Below is a small trained network, with its code and all its weights. Each question gives an input and a target symbol and asks what happens when units are switched off, that is, made to give their printed mean instead of their output.

import numpy as np


def w(rows, s, z=0):
    codes = np.array(rows[::2]) - 128.0
    scale = np.full(codes.shape[1], s)
    scale[-1] = z or s
    return codes * scale


def f(y):
    return np.maximum(y, 0)


def softmax(a):
    e = np.exp(a - a.max(-1, keepdims=True))
    return e / e.sum(-1, keepdims=True)


def log_softmax(a):
    a = a - a.max(-1, keepdims=True)
    return a - np.log(np.exp(a).sum(-1, keepdims=True))


def net(x, mask):
    ids = ['αβγδεζηθλξπσφψ'.index(c) for c in x.split()]
    T = len(ids)
    res = E[ids] + P[:T]
    q, k, v = (res @ M[0].T for M in (Q, K, V))
    z = softmax(np.where(np.tri(T) > 0, q @ k.T / 4**0.5, -1e9)) @ v
    res = res + np.where(mask[0], z, O[0][:, -1]) @ O[0][:, :-1]
    y = f(res @ A[0][:, :-1].T + A[0][:, -1])
    res = res + np.where(mask[1:9], y, B[0][:, -1]) @ B[0][:, :-1]
    return log_softmax(res[-1] @ U[:, :-1].T + U[:, -1])


Q, K, V, O, A, B = {}, {}, {}, {}, {}, {}
E = w([
[60,181,167,79,222],'α',
[162,90,185,180,141],'β',
[169,102,197,126,34],'γ',
[62,147,76,118,193],'δ',
[110,101,142,34,72],'ε',
[103,108,134,159,240],'ζ',
[132,35,76,161,166],'η',
[103,132,83,185,122],'θ',
[127,50,145,89,185],'λ',
[65,180,158,26,137],'ξ',
[139,184,194,132,7],'π',
[155,76,110,163,29],'σ',
[82,90,64,76,113],'φ',
[122,143,150,215,171],'ψ',
],0.019)
P = w([
[254,166,124,87,151],'0',
[102,71,151,137,117],'1',
[145,157,114,120,123],'2',
[77,72,152,140,101],'3',
[149,153,122,130,118],'4',
[82,60,148,137,84],'5',
[150,155,125,134,116],'6',
[62,76,167,157,99],'7',
[150,155,121,128,119],'8',
[69,68,171,165,79],'9',
[156,149,125,134,117],'10',
[57,71,168,140,76],'11',
],0.014)
Q[0] = w([
[10,97,217,181,169],'h0',
[254,177,105,140,128],'h0',
[218,191,102,104,225],'h0',
[119,70,158,159,112],'h0',
],0.0089)
K[0] = w([
[254,200,157,129,199],'h0',
[41,153,169,217,97],'h0',
[10,68,169,173,111],'h0',
[229,72,147,107,151],'h0',
],0.0097)
V[0] = w([
[194,80,219,107,10],'h0',
[47,220,130,40,61],'h0',
[122,48,37,63,110],'h0',
[100,81,226,45,191],'h0',
],0.012)
O[0] = w([
[185,147,105,36,69,185],'h0',
[36,181,135,82,114,39],'h0',
[72,46,87,38,110,197],'h0',
[147,113,251,94,178,252],'h0',
],0.014,0.0033)
A[0] = w([
[123,164,90,173,105,236],'n0',
[99,91,138,76,155,144],'n1',
[126,129,149,181,28,42],'n2',
[102,106,178,185,68,130],'n3',
[105,103,137,155,65,214],'n4',
[102,83,105,81,103,77],'n5',
[75,167,161,53,156,255],'n6',
[159,249,60,115,145,194],'n7',
],0.012,0.0034)
B[0] = w([
[116,134,38,168,2,160],'n0',
[57,114,162,147,42,213],'n1',
[99,112,161,66,229,178],'n2',
[132,206,109,67,169,192],'n3',
[114,174,8,191,154,178],'n4',
[128,162,72,35,115,215],'n5',
[174,114,134,220,134,249],'n6',
[58,149,187,163,224,187],'n7',
],0.0063,0.017)
U = w([
[129,143,167,121,193,2],'α',
[247,131,162,170,54,172],'β',
[195,161,140,74,117,208],'γ',
[66,117,83,124,208,170],'δ',
[126,113,162,115,6,59],'ε',
[182,116,102,109,254,55],'ζ',
[157,49,85,111,164,234],'η',
[125,142,72,199,51,200],'θ',
[160,49,186,99,109,135],'λ',
[113,141,187,178,15,149],'ξ',
[129,221,104,108,135,109],'π',
[158,152,52,100,117,49],'σ',
[68,90,101,112,86,44],'φ',
[203,180,113,218,74,133],'ψ',
],0.0075,0.0043)

Each question gives the input, a string of symbols that net reads in full, and the target symbol t.
The units are the heads (4 rows each of Q, K, V and O) and the neurons (one row each of A and B). Each row of codes is followed by its name. A weight is (code - 128) times the scale printed after its matrix; where a second scale follows, it is the last column's (O, A, B and U).
mask holds one flag per unit, heads first, then neurons. A switched-off unit (its flag False) gives its mean, the last column of its rows in O or B, instead of its output. The means were averaged over made-up inputs and are rounded, as every weight is.
A unit's drop is (log p(t) with every unit on - log p(t) with that unit switched off) / (log p(t) with every unit on - log p(t) with every unit switched off).
The circuit of an input: a set's keep is (log p(t) with only the set's units on - log p(t) with every unit switched off) / (log p(t) with every unit on - log p(t) with every unit switched off). Starting from all 9 units, units are removed one at a time, each time the one whose removal leaves the highest keep (on an exact tie, the one counted first), for as long as the keep stays at least 0.8.
circuit, biggest first: the units of the circuit, biggest drop first
k most important neurons: the k neurons with the biggest drops, biggest first
drop of u: that unit's drop, to one decimal
input φ σ λ σ σ λ δ σ γ λ α ζ, target φ: circuit, biggest first	[h0, n1]
input π λ η π φ β, target π: circuit, biggest first	[h0, n7]
input β ξ π, target π: 3 most important neurons	[n7, n2, n1]
input ξ θ ζ φ, target ξ: circuit, biggest first	[h0, n6, n1]
input ζ δ η θ σ α λ σ, target ζ: circuit, biggest first	[h0, n3, n2]
input γ π ζ σ, target γ: circuit, biggest first	[h0, n2]
input σ δ ψ θ λ θ ζ β, target σ: circuit, biggest first	[h0, n5]
input ζ λ ξ π π ξ δ α η ξ, target ζ: 2 most important neurons	[n1, n3]
input δ ξ δ δ β θ δ δ ξ π, target δ: circuit, biggest first	[h0, n2]
input π π β θ η ξ λ η η σ, target π: 2 most important neurons	[n7, n2]
input ε β ξ, target ξ: 2 most important neurons	[n6, n1]
input θ η δ θ λ θ ξ φ, target θ: most important neuron	[n0]
input η θ σ σ ψ, target ψ: 3 most important neurons	[n0, n1, n5]
input ψ γ ξ α ψ ε, target ψ: most important neuron	[n0]
input ζ ψ φ φ δ π, target ζ: drop of n6	0.0
input ζ δ β φ σ ε π π σ σ γ, target γ: drop of n6	0.0
input β γ ε η, target β: drop of h0	1.0
